Below is a small trained network, with its code and all its weights. Each question gives an input and a class and asks what happens when units are switched off, that is, made to give their printed mean instead of their output.

import numpy as np


def w(rows, s, z=0):
    codes = np.array(rows[::2]) - 128.0
    scale = np.full(codes.shape[1], s)
    scale[-1] = z or s
    return codes * scale


def norm(h):
    return h / np.sqrt((h * h).mean(-1, keepdims=True) + 1e-5)


def f(y):
    return y / 2 * (1 + np.tanh(0.7978845608 * (y + 0.044715 * y**3)))


def log_softmax(a):
    a = a - a.max(-1, keepdims=True)
    return a - np.log(np.exp(a).sum(-1, keepdims=True))


def net(x, mask):
    res = np.array(x, float).reshape(1, 8) / 4 @ E
    u = 0
    for l in range(3):
        y = f(norm(res) @ A[l][:, :-1].T + A[l][:, -1])
        res = res + np.where(mask[u : u + 5], y, B[l][:, -1]) @ B[l][:, :-1]
        u += 5
    return log_softmax(norm(res)[-1] @ U[:, :-1].T + U[:, -1])


A, B = {}, {}
E = w([
[128,122,128,128,126,131,127,124,128],'x0',
[118,103,221,90,73,192,185,212,119],'x1',
[128,132,128,128,128,127,130,128,127],'x2',
[129,133,132,129,127,127,133,126,126],'x3',
[76,167,82,1,96,109,142,151,230],'x4',
[83,90,219,189,117,93,176,150,220],'x5',
[129,131,129,128,125,126,129,128,126],'x6',
[129,131,127,127,127,126,130,130,127],'x7',
],0.0067)
A[0] = w([
[73,125,119,253,193,13,81,88,52,129],'L0N0',
[94,153,80,37,168,89,167,140,92,55],'L0N1',
[131,123,162,145,143,218,126,132,40,141],'L0N2',
[96,82,125,115,36,48,151,124,236,60],'L0N3',
[110,163,64,94,93,94,132,88,226,5],'L0N4',
],0.0054,0.0029)
B[0] = w([
[164,62,147,96,161,123,161,109,205,253],'L0N0',
[133,65,102,129,64,153,82,71,177,160],'L0N1',
[96,205,1,154,117,121,167,246,93,197],'L0N2',
[110,145,100,119,204,151,161,156,130,217],'L0N3',
[33,218,204,154,108,110,63,120,118,183],'L0N4',
],0.0085,0.0047)
A[1] = w([
[176,62,82,103,250,125,147,95,160,28],'L1N0',
[123,169,176,73,70,157,125,148,255,174],'L1N1',
[77,152,163,170,83,85,201,189,205,5],'L1N2',
[124,147,107,62,129,76,24,11,220,202],'L1N3',
[120,166,180,27,122,191,69,183,170,20],'L1N4',
],0.005,0.0021)
B[1] = w([
[120,105,186,93,107,2,150,93,90,178],'L1N0',
[192,47,145,101,183,89,158,97,85,233],'L1N1',
[88,104,213,61,226,158,61,112,111,190],'L1N2',
[124,172,111,219,47,148,71,145,56,254],'L1N3',
[185,102,81,101,113,153,185,74,132,174],'L1N4',
],0.0076,0.0049)
A[2] = w([
[73,80,203,187,152,191,121,169,77,65],'L2N0',
[119,62,189,135,134,107,152,182,177,128],'L2N1',
[199,102,40,32,71,172,149,98,101,2],'L2N2',
[181,138,11,127,123,24,109,87,20,126],'L2N3',
[33,185,154,201,200,2,123,85,236,89],'L2N4',
],0.0067,0.0047)
B[2] = w([
[243,203,107,111,82,63,13,164,181,158],'L2N0',
[76,176,99,170,93,57,92,36,88,200],'L2N1',
[207,100,195,249,39,135,135,86,146,172],'L2N2',
[57,127,185,28,200,100,160,148,142,255],'L2N3',
[168,120,59,164,93,254,157,181,150,224],'L2N4',
],0.0088,0.0066)
U = w([
[82,86,174,7,217,85,182,100,123,250],'0',
[46,192,82,81,80,115,56,62,75,29],'1',
[165,57,100,229,152,95,190,67,188,2],'2',
[94,167,74,171,138,238,112,138,191,168],'3',
[139,169,64,105,129,141,185,222,56,131],'4',
[215,72,145,107,41,187,191,72,107,120],'5',
[186,199,168,169,108,62,42,154,155,63],'6',
],0.017,0.0023)

Each question gives the input, the list of numbers given to net, and the class t.
The units are the neurons (one row each of A and B). Each row of codes is followed by its name. A weight is (code - 128) times the scale printed after its matrix; where a second scale follows, it is the last column's (A, B and U).
mask holds one flag per neuron, layer by layer. A switched-off neuron (its flag False) gives its mean, the last column of its row in B, instead of its output. The means were averaged over made-up inputs and are rounded, as every weight is.
A unit's drop is (log p(t) with every unit on - log p(t) with that unit switched off) / (log p(t) with every unit on - log p(t) with every unit switched off).
unit that matters most: the unit with the biggest drop
k most important neurons: the k neurons with the biggest drops, biggest first
k most important neurons of layer l: the k neurons of layer l with the biggest drops, biggest first
drop of u: that unit's drop, to one decimal
input [8,0,-2,-7,8,5,4,7], class 3: 3 most important neurons -> L0N4; L2N4; L2N3
input [-2,-1,-1,-5,-8,-1,5,-2], class 0: unit that matters most -> L0N0
input [4,-7,6,-4,1,6,4,1], class 3: 2 most important neurons -> L2N4; L0N4
input [-8,-2,0,7,3,0,1,-8], class 1: 2 most important neurons -> L1N3; L0N1
input [-6,-4,2,-1,0,-8,8,-1], class 0: 3 most important neurons -> L2N3; L0N4; L2N1
input [-4,-4,-4,0,-5,-1,-4,-6], class 0: 2 most important neurons -> L2N3; L1N0
input [-2,-1,-2,7,1,4,4,-2], class 3: 2 most important neurons -> L2N4; L0N3
input [1,7,-2,8,4,-1,4,-6], class 5: 2 most important neurons of layer 2 -> L2N3; L2N2
input [-3,8,3,8,3,0,-1,-5], class 5: 4 most important neurons -> L1N4; L2N3; L0N4; L2N2
input [1,3,-5,-6,1,0,-6,1], class 5: 3 most important neurons -> L2N3; L0N0; L0N4
input [-5,8,-7,-5,-1,0,4,-2], class 4: 4 most important neurons -> L0N2; L0N4; L2N2; L0N1
input [-8,7,8,-1,-5,0,-7,-6], class 4: 2 most important neurons of layer 2 -> L2N2; L2N1
input [3,6,6,-7,-1,7,-4,5], class 6: 2 most important neurons of layer 2 -> L2N0; L2N3
input [1,0,-4,1,-5,-5,-2,-5], class 0: 2 most important neurons of layer 2 -> L2N3; L2N4
input [7,-2,2,-7,-6,-7,-4,1], class 0: drop of L2N3 -> 0.4
input [-1,6,6,6,-4,3,3,-7], class 6: drop of L2N0 -> 0.3
input [-6,7,7,-1,-4,-2,3,2], class 4: drop of L0N2 -> 1.8
input [-3,-7,-2,0,-2,-2,5,-5], class 0: most important neuron of layer 2 -> L2N3
input [6,3,8,4,-8,-1,-4,6], class 4: 2 most important neurons of layer 0 -> L0N2; L0N4
